Below are the code and all the weights of a small trained network. Each question names an input and a class and asks about switching units off, where a switched-off unit gives its printed mean instead of its output.

import numpy as np


def w(rows, s, z=0):
    codes = np.array(rows[::2]) - 128.0
    scale = np.full(codes.shape[1], s)
    scale[-1] = z or s
    return codes * scale


def f(y):
    return y / 2 * (1 + np.tanh(0.7978845608 * (y + 0.044715 * y**3)))


def log_softmax(a):
    a = a - a.max(-1, keepdims=True)
    return a - np.log(np.exp(a).sum(-1, keepdims=True))


def net(x, mask):
    res = np.array(x, float).reshape(1, 8) / 4 @ E
    y = f(res @ A[0][:, :-1].T + A[0][:, -1])
    res = res + np.where(mask, y, B[0][:, -1]) @ B[0][:, :-1]
    return log_softmax(res[-1] @ U[:, :-1].T + U[:, -1])


A, B = {}, {}
E = w([
[133,116,135,119,123],'x0',
[2,74,141,114,82],'x1',
[166,90,42,184,58],'x2',
[120,143,117,140,134],'x3',
[131,58,104,148,221],'x4',
[122,138,120,135,132],'x5',
[143,114,212,215,108],'x6',
[124,137,122,135,130],'x7',
],0.0068)
A[0] = w([
[178,126,209,225,132,116],'neuron 1',
[150,110,169,167,115,66],'neuron 2',
[112,149,183,87,157,96],'neuron 3',
[158,107,85,150,91,64],'neuron 4',
[128,132,150,124,170,76],'neuron 5',
[163,225,166,102,43,72],'neuron 6',
[244,173,137,117,147,92],'neuron 7',
[170,141,56,35,144,94],'neuron 8',
[165,56,129,162,226,63],'neuron 9',
[150,116,163,156,111,22],'neuron 10',
[138,145,68,70,139,68],'neuron 11',
[195,167,110,144,181,214],'neuron 12',
[149,181,194,60,188,104],'neuron 13',
[139,106,129,135,148,1],'neuron 14',
[192,96,64,152,74,109],'neuron 15',
[129,143,158,111,153,36],'neuron 16',
],0.011,0.0038)
B[0] = w([
[111,194,215,38,120,227],'neuron 1',
[119,180,127,103,143,140],'neuron 2',
[140,138,105,211,99,169],'neuron 3',
[138,160,123,207,164,155],'neuron 4',
[151,140,100,166,136,133],'neuron 5',
[174,72,6,72,217,208],'neuron 6',
[11,107,88,169,90,230],'neuron 7',
[124,197,198,58,130,230],'neuron 8',
[164,116,11,87,175,218],'neuron 9',
[102,172,118,125,201,119],'neuron 10',
[100,193,170,91,170,174],'neuron 11',
[120,70,145,104,78,253],'neuron 12',
[181,129,189,213,118,222],'neuron 13',
[125,160,103,140,224,104],'neuron 14',
[187,126,189,224,128,216],'neuron 15',
[121,165,103,181,153,119],'neuron 16',
],0.021,0.0048)
U = w([
[117,227,195,44,144,82],'0',
[213,128,151,253,125,86],'1',
[186,72,15,71,188,101],'2',
[141,72,148,96,74,255],'3',
[2,49,119,132,56,125],'4',
],0.0072,0.0069)

Each question gives the input, the list of numbers given to net, and the class t.
The units are the neurons (one row each of A and B). Each row of codes is followed by its name. A weight is (code - 128) times the scale printed after its matrix; where a second scale follows, it is the last column's (A, B and U).
mask holds one flag per neuron, in row order. A switched-off neuron (its flag False) gives its mean, the last column of its row in B, instead of its output. The means were averaged over made-up inputs and are rounded, as every weight is.
A unit's drop is (log p(t) with every unit on - log p(t) with that unit switched off) / (log p(t) with every unit on - log p(t) with every unit switched off).
The circuit of an input: a set's keep is (log p(t) with only the set's units on - log p(t) with every unit switched off) / (log p(t) with every unit on - log p(t) with every unit switched off). Starting from the 12 units with the biggest drops (on a tie, the unit counted first), units are removed one at a time, each time the one whose removal leaves the highest keep (on an exact tie, the one counted first), for as long as the keep stays at least 0.8.
circuit, biggest first: the units of the circuit, biggest drop first
most important unit: the unit with the biggest drop
k most important neurons: the k neurons with the biggest drops, biggest first
drop of u: that unit's drop, to one decimal
input [3,5,-8,-8,8,3,-6,-8], class 1: 2 most important neurons -> neuron 13; neuron 3
input [-8,-2,6,-6,-4,6,-6,3], class 0: 4 most important neurons -> neuron 8; neuron 11; neuron 13; neuron 3
input [3,3,3,-5,2,2,-6,-3], class 0: most important unit -> neuron 8
input [-3,5,2,-2,-3,2,-6,2], class 0: circuit, biggest first -> neuron 12; neuron 11
input [2,-4,-3,-5,3,-8,1,-3], class 4: circuit, biggest first -> neuron 7; neuron 15
input [2,4,-8,6,-7,8,-7,-4], class 1: circuit, biggest first -> neuron 13; neuron 3
input [8,4,-8,-3,-5,-4,6,6], class 1: circuit, biggest first -> neuron 3; neuron 13
input [8,8,-8,2,-7,2,3,1], class 1: 2 most important neurons -> neuron 3; neuron 13
input [6,-7,6,3,-3,4,-4,4], class 4: 2 most important neurons -> neuron 7; neuron 12
input [-8,7,6,1,-5,5,8,1], class 0: circuit, biggest first -> neuron 1; neuron 12
input [-2,-8,5,-5,0,5,-2,-2], class 4: 3 most important neurons -> neuron 7; neuron 12; neuron 13
input [4,1,0,-6,3,-5,0,-2], class 2: 3 most important neurons -> neuron 7; neuron 1; neuron 13
input [1,4,3,-3,-5,2,2,-1], class 2: 2 most important neurons -> neuron 6; neuron 7
input [7,1,8,2,-8,5,-5,1], class 1: 2 most important neurons -> neuron 15; neuron 4
input [1,7,3,-4,7,2,-1,3], class 2: circuit, biggest first -> neuron 7; neuron 9; neuron 1
input [4,-3,-7,-2,-1,7,-6,3], class 1: circuit, biggest first -> neuron 13
input [-3,-5,5,-8,7,-7,6,-5], class 2: 3 most important neurons -> neuron 9; neuron 8; neuron 13
input [-5,6,6,5,1,-3,1,5], class 1: 2 most important neurons -> neuron 7; neuron 12
input [6,4,7,0,-8,-6,-5,-3], class 2: 2 most important neurons -> neuron 6; neuron 13
input [5,-4,-1,0,-2,-3,8,3], class 0: most important unit -> neuron 1
input [-1,2,-8,-7,4,8,-5,-6], class 1: drop of neuron 13 -> 0.2
